Each row has a name. After each piece below comes the name of the row it's from, unless a question asks for something else. Each question is about the rows just above it. Places in a row count from 1.

Columns, left to right: M T S N H X B L G
[  8,  13, -24,  12, -54, -14,   8, -32,  14] : vef
[ 31, -10,  -1,   4,  -3,   0,  -5,  -3,  16] : Gapom
[  1, -37,  34,  -5,  -4,  29, -15,  20, -40] : Litad
[  1, -37,  34,  -5,  30,  29, -15,  20, -30] : boz
[-4] is at row and place -> Litad, 5
Move every entry of [29] by +1 step of 1. -> [30]
Which column holds this, read top down? [ 0, 29] -> X
Shift each entry of [ 31, -10,  -1] by +1 times 1: -> [32, -9,  0]
[31] is at row and place -> Gapom, 1
Shift each entry of [-3] by -1 times 1: -> [-4]
Shift each entry of [1] by -1 times 1: -> [0]

Columns, left to right: R A U K V Q Y
[-29, -55, -16, -16, -16,   1,  32] -> boz
[-18, -17, -34,  -9,  -1,   2,  18] -> ponov
[ 16,  15,  -6,   1,  10,  -9, -15] -> vaso
[ 21,   3,   7,  -6,   0, -11,  12] -> gab
[-21, -12, -10,  -1,   9,  22,   0] -> Litad
[-11,  19,  20,  10,  20, -11,  -6] -> Fovog
[-34,  11,  -2,   1,  20, -32,  -9] -> vef
[ -4,  -5,  32,  -1, -39,  16, -17] -> vone
[ 13,  10,  23,  24, -14,  -2,   2] -> pezok
[  3, -20,  -5,  -3, -19,  25,  -4] -> Gapom
Move every entry of [-39,  16] by +1 step of 1. -> [-38,  17]
Where in the named rows is [-14]? -> pezok, 5
Where in the named rows is [15]? -> vaso, 2

Columns, left to right: D P E C F Z W J
[-12,   6,   4,  -8,   3,  -3,   9,   6] = gab
[-12,   8,   4,  -8,   3,  -3,   9,   3] = Litad
[-13,  14,   8,  -6,   5,   4,  -8,   2] = boz
[-14,   9,   7,  -6,   5,   4,   0,   2] = vone
[ -8,  55,   9,  46, -45,  -6,  25,   9] = vaso
After [ 7, -6], its row goes on with -> [5, 4, 0, 2]
After [ 7, -6,  5,  4], its row goes on with -> [0, 2]
Which column holds [5, 5] top down? -> F
Where in the named rows is [14]? -> boz, 2
[-12,   8,   4,  -8,   3,  -3,   9,   3] is in which row? -> Litad

Columns, left to right: mosa Bilu vomot niv dut Sim
[  3,   1,  -2,   8, -12,   4]  gab
[  3,   1,  -2, -50, -12,  12]  memu
[  3,   1,  -2,   8, -12,  11]  Dad
Move every entry of [3, 1] by -1 step of 1. -> [2, 0]
[  3,   1,  -2,   8, -12,  11] is in which row? -> Dad
Where in the named rows is [12]? -> memu, 6

Columns, left to right: nub mibir Pon fafot tesa fosur mev
[ 28,  11,  17,  10, -14, -25, -30] -> ponov
[ 14,  41, -24, -35,  58,  30, -15] -> Dad
[ 16,  42, -21, -32,  47,  25, -14] -> boz
Row and place of [-15] in the named rows: -> Dad, 7
[41, 42] is in which column, read top down? -> mibir
Shift each entry of [-21] by +1 times 1: -> [-20]
[11, 41] is in which column, read top down? -> mibir

Columns, left to right: rivo neke kuped Surod dopib
[  0,  12,  26, -12,   6]  Gapom
[  0,  36,  26, -12,  -1]  ponov
[  8,   4, -10,  14, -42]  vaso
Move every entry of [ 0, 12, 26] by +1 step of 1. -> [ 1, 13, 27]
[ -1, -42] is in which column, read top down? -> dopib
Move every entry of [0] by -1 step of 1. -> [-1]
Where in the named rows is [-10]? -> vaso, 3

Columns, left to right: nuvo vutiz kag Tivu Galu motek zabe
[ -1,  35, -32,  -3,  37, -31,  -5] = Fovog
[-39, -43, -22,  10,  44,  51,  30] = pezok
[  4,  39,  28, -10, -37, -28,   8] = vef
[ 40,  14, -16, -30, -29,  -6,  27] = Gapom
Move every entry of [-39, -43] by -1 step of 1. -> [-40, -44]
Move every entry of [ 14, -16, -30, -29] by -1 step of 1. -> [ 13, -17, -31, -30]

Columns, left to right: Rupe rudo sot peko Rurag neso vetu Tove
[-1, -3, 30, -8,  6,  2,  5,  2] -> Dad
[  2,   6,  25,  -7, -25, -12,   5,  -3] -> memu
[  3,   0,   9,   7, -15,  10,   1,  -3] -> Fovog
[  1,   0, -22,   7,  -2,  -9,  -5,   2] -> vaso
[  4,   0,  41,   3, -25,  12,   8,  -2] -> Gapom
[ -1,   2, -43,   4,   8, -19,  -9,   2] -> ponov
[  5,  -2,  34,   6, -19,   9,   7,  -2] -> gab
[  3,   1,  10,   5, -17,   0,  -3,  -1] -> pezok
[  0,   6, -27,  -4, -11, -14,  -3,  -2] -> vef
[ -7,   6, -33, -18,  23, -29,   3,   2] -> boz
Row and place of [-5] in the named rows: -> vaso, 7
[-22] is at row and place -> vaso, 3
Go on from [-18,  23, -29,   3] to the end of its row. -> [2]
Where in the named rows is [-8]? -> Dad, 4
Where do [  3,   0,   9,   7, -15,  10,   1,  -3] appear? -> Fovog

Columns, left to right: bunit Zor beti fomig Bigab ris doved Lil
[  3, -20,   9,  -8,   8,   6,   4,   1] = gab
[  5,  30, -36,   8, -17, -17, -12,  -1] = Dad
[-14, -37, -25,  22, -23, -46, -27, -41] = Fovog
[ 13, -52,  -9,  -6,   5,  15, -48,   6] = ponov
[ -5, -17, -22, -13,  10, -23,  -5, -26] = Litad
[  5, -41,  -7,  -6,  10,  -3,  -5,  -3] = Gapom
[  5,  30,   8,   8, -17, -17,  -8,  -8] = vaso
[ 25,   4,   5,  27,  -3, -24, -16,  47] = boz
[-17,  22, -11,  16, -36,  -9,  -6, -20] = vone
Which row holds [  3, -20,   9,  -8,   8,   6,   4,   1]? -> gab
Move every entry of [5] by -1 step of 1. -> [4]
Which column holds this, read top down? [-14,  13,  -5,   5,   5] -> bunit
[5] with -1 step of 1 on every entry: -> [4]
[-37] is at row and place -> Fovog, 2

